Each row has a class, written as a number after it.
[ -36   33 -185  -14 -238 -144  115   36  -87  -82   27  -57   59  -77
   73  -13   89  124   81  -21 -104  -42  181  -86 -149  120 -119   54
   -8 -146 -114 -299 -354 -238  -22  -81   86  -67 -104  133  125  142
   95] | 1
[  -3 -197 -104   65 -132  518 -533  152 -223  -85 -179 -129  261 -263
   -6  -43 -138 -135   69 -199 -130  -55  305 -213  -20  203 -115  114
 -161 -204   16 -210 -376  -68  230  188  -29   50  118  100  -40   58
   83] | 9
[ -80   84   35   52  293   14  103   27   76  -25   41   24 -440  207
 -152 -144 -187 -106  -81  -67   66  205 -110  136  152 -184 -116  -45
   17  232  139  332  328  -36  -55  137  -86   16  141    4  -29 -150
  -48] | 3
[  62  -25 -102   33  140   -7  274  348  165  -39  282   -7  -74 -300
   68  117 -278  -85 -110 -456  -73 -146   87   -1 -157  187  -49    4
   21  342   46   73  487  -99  229    3 -128   -5  104  -37   89   19
 -136] | 2
[ -49  141  -16  181  294 -352  500   80  306  -56  158  168 -403   88
   66  409   55   17 -280  233  165  255  -94  197   99  -51  187 -180
  225  254   38  365  182 -225 -175  -54   64 -127  113  -32  112 -127
 -139] | 0
[-172   50 -180  -83  -33 -111  259  149  -71  -60  167 -294 -283  105
   35  -49 -155   28   10  -52   14  -48  -41  -45   52  163 -205  113
  -26  333   34    5   41 -235  -57  102  -34  -45  -95  113    1  -26
  160] | 0
[-119  -73 -182  -29 -136  192 -223  231  -91 -113  -19  -88   76 -267
  103   82 -191  -74  -11 -155  -38  -30  212  -51  -24  194 -119  159
    5   88  -35 -196  -73 -273  130  157   -3  -10   87  127   70   57
    5] | 2
[-218 -208 -205   66 -184  136 -390  151  -97 -170  -68 -258   -5 -238
  145  202  -48    3  -37  -32   19  -80  159  -50  133  267 -134  130
   35   16  -54 -234 -398 -470   19  185   28  -58    9  189   53   31
  208] | 1
[  58 -147 -166   51   33  274   26  268  -39  -96  243  -96  149 -297
   15 -130 -278 -144  -14 -465 -171 -121  199 -136 -173  165 -198   22
  -51  314   52 -155  262  -46  288  -60 -104   -6  179   20    2   74
  -93] | 0
[-235 -119 -150  223  132  282 -195  133 -123 -277   47 -224 -339   58
  -44  -16 -242 -128 -165   16   -5  273   78  -33  248   10 -253  -12
  -20  359  156   30  -44 -279  -15   87  -80  -64  259  124  -77 -156
  123] | 2
[  28  -90   65 -165 -105  -27 -372 -231   34  157 -124   81  306   20
  -68  -77  163   39  205   -9   70 -213  -55   45  148 -122   35   59
   30 -264  -99 -175   27  251   49   -5 -106   76 -180  -31  -50   91
   56] | 7
[-205   64 -109  160 -142  309 -372   21 -212 -182 -339  -30 -190  105
    8  125   53  -33  -92  500   27  468  225  -76  124   28   15   70
  -31 -116  -18  102 -798 -286 -177  199  364  -60  244  202  -18 -151
  122] | 1
[  30 -191  -38  -94   46 -225  166  -13  201  114  307   21  229 -152
    8  -11   43   24  105 -458  -31 -417  -63   68   22  -33 -117  -36
  153  166  -17 -250  579   94  160 -207 -268   -3 -181  -76   15  155
  -29] | 7
[ -26  123   60 -148  -86   27 -352 -229 -134  184 -394   64   28  293
 -113  -45  204   39  196  327  116   83   49   31  231  -87  139  131
  -78 -304  -99  104 -433   99 -124  282  153   64 -114   88  -18  -53
  202] | 2
[  39   88  -57  -83   31  298 -230 -117 -205   90 -195  -35  -70  305
 -190 -323  -76 -117  195    3  -30  157   83  -66   75 -118 -117   73
 -181  -43   62   77 -161  167   35  226   -7   57   67   56 -119  -69
  116] | 8
[ 100  361  -64  -18 -106    8  303   41 -103  -53 -205  176 -226  120
  -37 -126  -98   34   18  302 -134  441  135  -55 -261 -124   69   13
 -139 -219  -28   98 -349  -30 -130    1  252  -27   50   31    0  -73
 -118] | 8
[-131 -223    5  156  134 -104 -259   36  136  -13   10  -71  -99 -104
   84  329   63   32 -128  -78  132 -104  -88   96  287   47   84  -64
  192   94    3   19   26 -222  -44  129 -154  -39  -38   58  -18  -35
  183] | 4
[ -52 -274   12  -75    6  -58 -271   45   73   -4  184 -157  368 -237
   70  297   61   51  -10 -201   14 -325  -79  -43  165   47  -51   10
  147  106   44 -234  245   33   99  -54 -252  -30 -143  -73  -71   78
   94] | 2
[  29 -140 -142 -217 -391  447 -803   69 -316   31 -300 -212  563 -262
   41  -32  -23  -13  266  -26 -104 -182  309 -261    2  233  -97  267
 -209 -320 -132 -373 -535   27  195  289   54   82  -87  110  -63  151
  176] | 4
[ -56   74  -31 -233 -268 -165  -73  -17  -51  -51  -54 -126   78  -81
   94  -16   32  108   85  133   11  -91   37  -45  -14  106 -125  190
  -66 -133  -50 -207 -154 -140  -93   71   96    1 -141   82   12   17
   76] | 6
[ -15 -170 -132  122  190 -146  299  185  203 -110  288   69  -24 -188
   58  376   18   36 -120 -202  -19  -62  -13   50   68  -42   47 -132
  256  405   23  -50  351 -107   64 -219 -123 -121   21  -74   58    7
 -102] | 3
[  20   45  -49   87   72  -73  260   65   77  -96  120   24 -184  -82
   17  -49 -142  -11  -87 -131  -50   36   35   38 -111   15 -108  -63
  -15  129   22    7  151 -139   15 -105  -19  -57   59   -5   38   10
  -69] | 5
[ -63   -8 -189  -14  -43  -99  232   86  -22 -127  255 -124  -42  -33
   47  -51 -107   51  -17 -149  -88  -64    6  -15  -60   74 -224   17
   29  230   35 -120  106  -97   16 -122  -74  -90  -30   41   31   57
   34] | 9
[  30   85   20    9   99 -262  272 -183   88   68   69  116  -19  276
  -83   60  176  123   49  160   39   47 -138   97   93 -233   58  -89
   99   -1   -4   83   69  145 -117 -161  -21  -51 -144  -87  -27  -38
   44] | 2
[-148   13  -98   15   18 -283  282   15   71  -60  241 -199 -269   43
   46 -102  -52   68  -64 -101   71 -117  -54   64   26  101 -228    7
   61  232  -13  -75  118 -290  -63  -66  -49  -78 -110  152   78   78
  121] | 6
[  12  119   -1 -130 -157  161 -308  -47 -172   92 -354   12  -44   80
  -40 -223    2  -64  186  113   37   59  161  -54   -1   90   38  160
 -208 -277  -95   10 -331   -5   -3  256  155  108    0  119   37    0
   96] | 7
[ -22  -59 -103  -28 -172   55 -236  111  -46  -17 -203   28  188 -260
  139  331   98   17    3   86   10  -45  229  -28   37  235  143  119
   36 -140 -113 -133 -383 -244   67  188  108  -27   18  100  134   72
   60] | 0
[   6  -41  -60  329  284 -163  452  172  323 -117  216  241 -236 -105
   73  552   50   -7 -308   11   43  221    3   78    5  -24  261 -230
  259  276   32  229  201 -168   15 -218  -14 -162  197  -94  103  -95
 -129] | 7
[  89    1  -13 -182 -161 -178   39   51   68  123  -46  156  308 -247
   73  194  127  113  131 -119  -42 -245  103   -2 -107   33  162   96
   53 -209 -120 -230   47   61   92  -57   -7   21 -215  -20   99  164
  -60] | 7
[ 242   70  -14 -133  162 -356  649  -48  246  110  450  140   31  -12
  -51 -280 -159   33   70 -447 -163 -221 -145   83 -287 -188 -146 -124
   66  196   22  -68  766  268  135 -325 -240  -17 -167 -159  -43  144
 -214] | 0
[ 111   80  -59 -148  -87  299 -134 -168 -234  123 -116  -54  113  256
 -203 -527  -53  -87  306  -60  -76   -9   92 -135  -51 -110 -186  130
 -231 -162   12  -51 -108  354  137   41   58   65  -38   17 -118   25
   37] | 8
[ 179  141  -66 -176  138 -314  637   95  215   43  383   39 -122  -24
    2 -270 -183   22   54 -362  -43 -185 -134  104 -220  -52 -152  -50
   22  327  -12   40  702  163  114 -211 -129  -35 -131  -99   53   78
 -200] | 5
[ 234  114  136   16  203  550  -90    8  -42  208 -241  363  -15  124
 -336 -395 -122 -313  166 -207  -82  148  168  -46 -109 -191  194    6
 -223 -111   70  412  186  518  288  109   89  149  262  -85  -36 -115
 -265] | 7
[-105   14   67  117   57  -64 -184   12   80  -41 -229   49 -205    7
   75  397  146   50 -139  386  175  210  -73   96  224    4  243  -43
   81  -54  -27  165 -266 -171 -152  131  137  -20    4   54  -12 -127
   71] | 5
[ -73 -218 -126   80  -58  161 -211  309   70  -81  116  -90  198 -424
  119  346  -91  -56  -85 -301    2 -204  159  -96   -9  275   23   67
   92  149  -10 -116   83 -110  239   32  -81  -15   76   13   50   54
  -32] | 1
[  38  149   20  345  249 -118  296   78  227 -149  -32  256 -360   44
   85  504  137   28 -313  394   35  514   71   77   44  -63  362 -276
  160   68    6  374 -290 -157 -167  -94  172 -150  219  -34   94 -159
  -43] | 6
[ 269  168   36 -290  -67  200  -13  -73  -77  308 -158  275  274   81
 -235 -530  -77 -129  377 -349  -98 -126  133  -26 -239 -144  -48  156
 -196 -339  -61  -19  211  465  261   85   -2  143  -22  -76   15   96
 -194] | 8
[-219  120 -169  155   33  125  269  265 -109 -255  -30  -98 -537   -6
   95   97 -199 -128 -224   79  -63  369  199  -30  -22  197  -90   65
  -10  262  102  256 -271 -519 -106  220  186  -92  304  189  101 -147
   22] | 6
[ -40 -238   32  -21 -217  433 -899 -193 -220  121 -462  -53  512  -26
  -19  227  225  -63  208  202   81  -62  149 -158  238   40  131  145
  -43 -442  -57 -175 -565  110   65  316   44   83  -43   10 -154    1
  233] | 3
[ 109  107  116 -164 -143 -404 -145 -296  125  262 -243  336  357   99
    3  234  450  208  175  312  123  -61  -12  180  101 -208  354  -21
  115 -505 -222 -131 -234  178 -149   11   53   26 -309  -55  102  127
   50] | 3
[-136   89   73  190  413  -72  169 -131  152  -36  -17   10 -587  407
 -120   12  -19  -88 -193  274  226  335 -220  209  367 -224    4 -143
   93  337  130  522  184  -73 -153   88  -18  -71  157   42  -64 -242
   55] | 6
[-230    0   21  250  271 -169  198  -25  158 -258  220 -106 -538  163
   50  188 -126  -14 -324  294  158  309 -208  166  302 -137 -103 -135
  144  505  147  275  238 -314 -224  -64   -3  -99  190   -7  -60 -243
   64] | 7
[  95  125  -62 -139 -259  120 -126  127 -109   48 -301  117  177 -227
   82   80    1   -7  123   79  -98   29  230  -87 -219  177  125  154
 -121 -284 -129  -98 -372  -54   59  120  214   29  -27   63   73   63
  -65] | 6
[-219   46 -245    0 -189  -26   21  297 -156 -275 -124 -212 -304 -155
  233  272  -45   91 -101  214  -74  207  172  -87   27  267   -2  137
   -4  190  -85 -101 -490 -553 -121  145  195 -122   17  242   70  -34
  168] | 1
[   1   -8  -13  -20  -37  -79  -94 -139    8   98  -77   92  255   64
    2  153  196   86  101   86   40  -53    9   25  104 -167  114   -6
   90 -191  -35 -106 -149  137  -52  -14  -17  -20 -174  -51  -51   31
   38] | 8
[-122 -194   66 -124   62  -63 -160  -93   13  -16  202 -211   83    8
  -77 -243  -82  -38   56 -264   51 -280 -141   22  210  -83 -292   61
   41  198   85 -135  474   43   45   27 -246   70  -84  -28 -101  -10
   92] | 2
[ 211  151   14 -143   54 -116  498   65  183  166  157  328  163  -66
  -94  -53   30  -32  109 -275  -49 -117   71   21 -256 -139  116   22
   53   -9  -40   69  424  298  172 -172   15   25  -29 -159  118   44
 -327] | 5
[ -36  170  -70   66  133 -131  387   -6   10 -129  234  -73 -426  279
  -57 -256 -233  -29  -64   16  -14  245 -109   49  -24 -105 -244  -49
  -57  278   74  155  209  -76 -113  -73  -48  -29   73  -13  -40 -128
   13] | 9
[  59  110   42  134  233  -49  189 -159  121  -69   45  201 -222  215
 -103  -64   15  -57 -114  171   49  267  -10  131   67 -233  -38 -143
   47   44   94  314   92   58  -49  -88   67  -44  198  -53    1 -112
  -94] | 5
[ -78 -118  -50  251  -20  237 -440  -14  -69 -139 -249    3  -20  -54
   36  301   95  -20 -101  296   57  196  100   -9  189   14  138  -46
   63 -113  -14   50 -518 -123  -38   84   99  -46  113   78  -26  -81
  120] | 2
[  19    9   64  176  194   35 -204 -247  115   46  -89  152   -1  232
  -93   98  154  -14  -45  241  151  176  -44  152  271 -203   90 -134
   97 -125   26  228 -102  147  -83   34    8  -26   83  -57  -53  -95
   29] | 4
[ -42   80  -47  -88  -43  -59  -14 -127   20   93  -47  108  -24  140
  -70 -142   41  -28  103   21   48   12   62  106   62 -117  -91   68
   24 -127  -20  -25  -23  -20  -42   67    8   15    0   71   68   26
   -8] | 6
[-190  -42 -244   79  -95   30  409  470  -90 -353  338 -297 -335 -311
  181  -26 -333  -53 -202 -358 -186    7  149 -177 -247  347 -365  125
  -23  391   82 -113  101 -570   64  -59   19  -62  220  152  100  -14
  -24] | 5
[  54   25  -19 -150  -86 -423  316   64  199   33  194  113   93 -220
  134  180   41  114   16 -122  -25 -221  -67  109 -150  -21   52   15
  146    3  -91 -144  324  -64  -26 -157  -36  -42 -232  -69  113  109
 -133] | 0
[ -84  -93 -141  -72    9 -129  268  152  -10  -56  208 -186 -118  -84
   21 -122  -83   55   43 -298  -60 -219  -27  -31  -37   99 -179   54
   30  267  -19 -167  210 -139   79  -74  -74  -66 -179   73   32   81
   73] | 5
[-148   13 -158  -10 -190  103 -273 -104 -171  -80 -186  -79  -34  142
    9   -8   57  -11   77  229   16  202  149  -22  166   49 -144  104
   -8 -145  -26 -156 -492 -245 -140  187   68  -43   67  124  -24  -41
  215] | 4
[ -56   40 -145    4 -134  -71   64   94   -7 -169   28  -63 -162  -96
  116    6  -74   23  -60   53   -1   59  105    0  -55  123  -84   71
   14   66  -60  -22 -130 -246    2   12   92  -30   66  121   91   16
  -14] | 1
[  32  335  121 -284    6  -72 -122 -438 -174  362 -354  123 -171  729
 -284 -483  134  -20  337  357  149  166  -71  138  273 -304   22  134
 -209 -245  -54  268 -218  322 -236  349  108  111 -127   69  -89 -112
  209] | 0
[  84  170 -272  -16 -277  -62  435  311  -47 -233   80   81   -6 -295
  186  108 -128   83  -33    7 -244  164  287 -152 -458  148  -27   78
  -63    6 -143 -228 -227 -295   84 -163  224  -99   12   76  187  108
 -178] | 3
[-168  -54 -136   91  -76  371 -421  192 -149 -165 -194 -163  -10 -148
   79  260 -116  -69 -114  157   32  200  216 -149   99  185  -22  104
  -29   14   21   21 -432 -258    8  273  131  -40  188  131  -47  -68
   71] | 8
[-229 -215  -34  152  -49  130 -432  -38  -85 -102 -150 -179  -13  -56
   72  291  129  -42  -72  116  126  -39   72  -22  327  162   50   76
   76  -54    6   39 -332 -278  -46  234   24  -11   61  110    7  -62
  235] | 2
[-165   83   -7  225  138   -2  -40  -35   31 -165 -127   18 -507  111
   39   40  -67  -32 -208  287   71  358   34  144  191  -14   19  -54
   11   22   -1  221 -295 -381 -184  132  134  -55  205  142   63 -119
   54] | 6
[-168  -73   77  138  -11  175 -487   -3  -37  -75 -320   76  -79  -82
   45  367  135  -62 -145  296  113  217  133   21  292   59  245   37
   41 -154   13  108 -449 -231  -96  248  139   -3  188   95   -9 -141
  120] | 8
[  -2  -19 -145  252  246  111  439  328  106 -225  229   32 -363 -178
   10  127 -251 -114 -224 -277 -152  175   97  -14 -153   36  -66 -137
   62  388  121  137  225 -240   94 -141  -45 -148  224    3   67  -78
 -135] | 2
[ 129  277   66   17  196 -189  316 -168  123  144  -28  299 -206  372
 -151  -31  119   21   34  254   62  252  -94  150  -20 -328  183 -137
   41  -27    3  349   79  293 -143 -100  114  -20  -42  -81   17  -97
  -93] | 2
[ 138  -37 -113 -175 -280   89 -224   61  -68   40  -12  -22  448 -235
   66    7   34   81  196 -109 -120 -233  206 -124 -132  135  -35  141
  -84 -209 -103 -314 -213  115  181  -34   16   26 -113   -1   63  165
    1] | 6
[ 104   87 -105 -143  -74   51  256  220  -14   12   90   46   27 -171
    0 -146 -192  -58   87 -322 -153  -57  128  -78 -268   68  -85   91
  -54  100  -23  -62  235   13  149  -20  -15   -2  -12    5   35   64
 -150] | 4
[  45    3   55   26  159  -29  154  -45  160  -50  165   46  -55    2
  -56  -40 -110  -87  -99  -85    6   42  -44   32  -27 -114 -129 -103
   56   99  129  116  318   57    3  -88 -116  -36   97  -91  -60  -67
 -102] | 6
[-182  -18   65 -112  -67 -246 -372 -233  -31  106 -225  -84   17  238
   19  254  296  138   73  408  198  -29 -137  132  442  -39  124   59
   74 -136  -48   11 -311  -51 -259  258   18  -11 -222   50  -74  -69
  304] | 1
[ -98  -37  101  240  197 -164 -305 -137  157   66 -267  185 -221  194
   30  553  334   78 -172  427  230  210  -72  189  347  -77  380 -168
  185 -131  -33  364 -401 -120 -199  181  117  -47   37   55   53 -109
  164] | 1
[ 273  137 -120 -316 -199   -1  429   62  -74  133  223   50  329  -90
 -101 -555 -188  -41  322 -474 -238 -269  120 -120 -453  -40 -261  117
 -181  -18  -29 -289  448  347  232 -222  -66   45 -166  -95   24  174
 -212] | 4
[ -91   92  -19  -16  244  -73  331  -27   51   53  183  -23 -329  272
 -161 -324 -189 -114   32 -268   32   20 -147  101   18 -170 -230  -38
   32  238   95  143  468   45  -51  -11 -160  -20  -54   10  -54  -58
  -38] | 2
[ -93    8 -191    7 -250 -356  356  176   29 -222  192 -196  -24 -199
  289  393   99  216 -115  174  -43  -21  -15  -65 -130  183  -80   35
  167  163  -65 -232 -226 -373 -158 -173  135 -188 -186   34   84   29
   76] | 4
[-138 -157 -147  222  191 -206  317  293  274 -246  447  -71 -288 -277
  175  299 -211  -38 -333 -288   28  -46  -46  130   39  109 -135 -110
  224  546   87   47  521 -368   69 -142 -168 -104  144    5   96  -32
 -118] | 4
[  31   11   18 -252 -129   60 -259 -146 -131  177 -215    4  189  127
 -131 -242  105    7  258   -4   -5 -131   56  -45   89  -66  -30  147
 -110 -247  -74 -111 -133  171   32  206   -4   91 -147   48  -31   35
  123] | 5
[-319  -86 -152  344   83   55   53  241    6 -379   32  -18 -380  -95
  200  537  -47  -17 -376  303   17  433   87   54  228   73   59  -53
  197  357   87   91 -287 -577 -161   23  106 -143  316  111   57 -204
   59] | 9
[-315 -108 -117   57 -125  -70 -220  154  -44 -152   -2 -249 -154 -139
  181  393   -8    6 -171  122   85   13   97  -21  232  276  -64  128
   84  124   53  -57 -272 -519 -150  271   35  -67   50  183    7  -73
  237] | 0
[ 106   23  -86 -100 -260 -136  150  156   -2    2  -11  143  445 -303
  153  361  185  158   75    4 -178  -79  154  -97 -237   63  206   51
   66 -218 -116 -316 -235   14   53 -134   80  -67 -173  -88   87  120
  -93] | 1
[  44   97   23    5  -82  296 -366  -79 -151   42 -419  131  -70   22
 -102  -48   63 -111   80  225   57  148  233  -62   24   83  161  136
 -164 -295  -75  187 -481  -28   66  268  242   88  195  141   99  -26
   10] | 0
[ -54  226 -134 -216 -241 -258  313   35  -48  -42   25  -66 -143    4
   75 -163  -69   90   80   78  -13   -6   79   14 -152  116 -150  176
  -45  -61  -77 -108 -134 -241 -109   46  165  -48 -117  120  106   52
    0] | 1
[ 167   73   38 -144 -106   35 -227 -196  -85  235 -207  176  343  144
 -135 -138  180  106  306   90  -49  -70   21  -22  -16 -225  123   46
  -88 -364 -134 -148 -237  381   20  -47   35   58 -215  -61  -10   86
   28] | 6
[-323 -178  -96  217  -35  167 -356  112  -55 -255  -73 -142 -138 -111
  125  371  -54  -65 -236  195   42  248  133  -14  317   92  -64    7
   75  155   88  -94 -298 -450 -151  193   26  -89  240   81  -48 -179
  164] | 8
[-295 -268 -182  252  -46   22 -282  296   27 -241   36 -253 -113 -312
  246  486  -43   22 -260  -41   81    8   84   -1  217  340  -18   14
  180  186  -17 -133 -282 -597  -37  170  -60 -113   79  158   37  -31
  231] | 4
[-125  -38 -117   21   27 -376  367   92  212 -147  352 -114 -106 -119
  182  315   46  112 -188    7  117 -154  -88   96   73  120  -96    3
  252  337   27   32  223 -249  -50 -135   -9 -108  -31    0  117   12
  -29] | 7
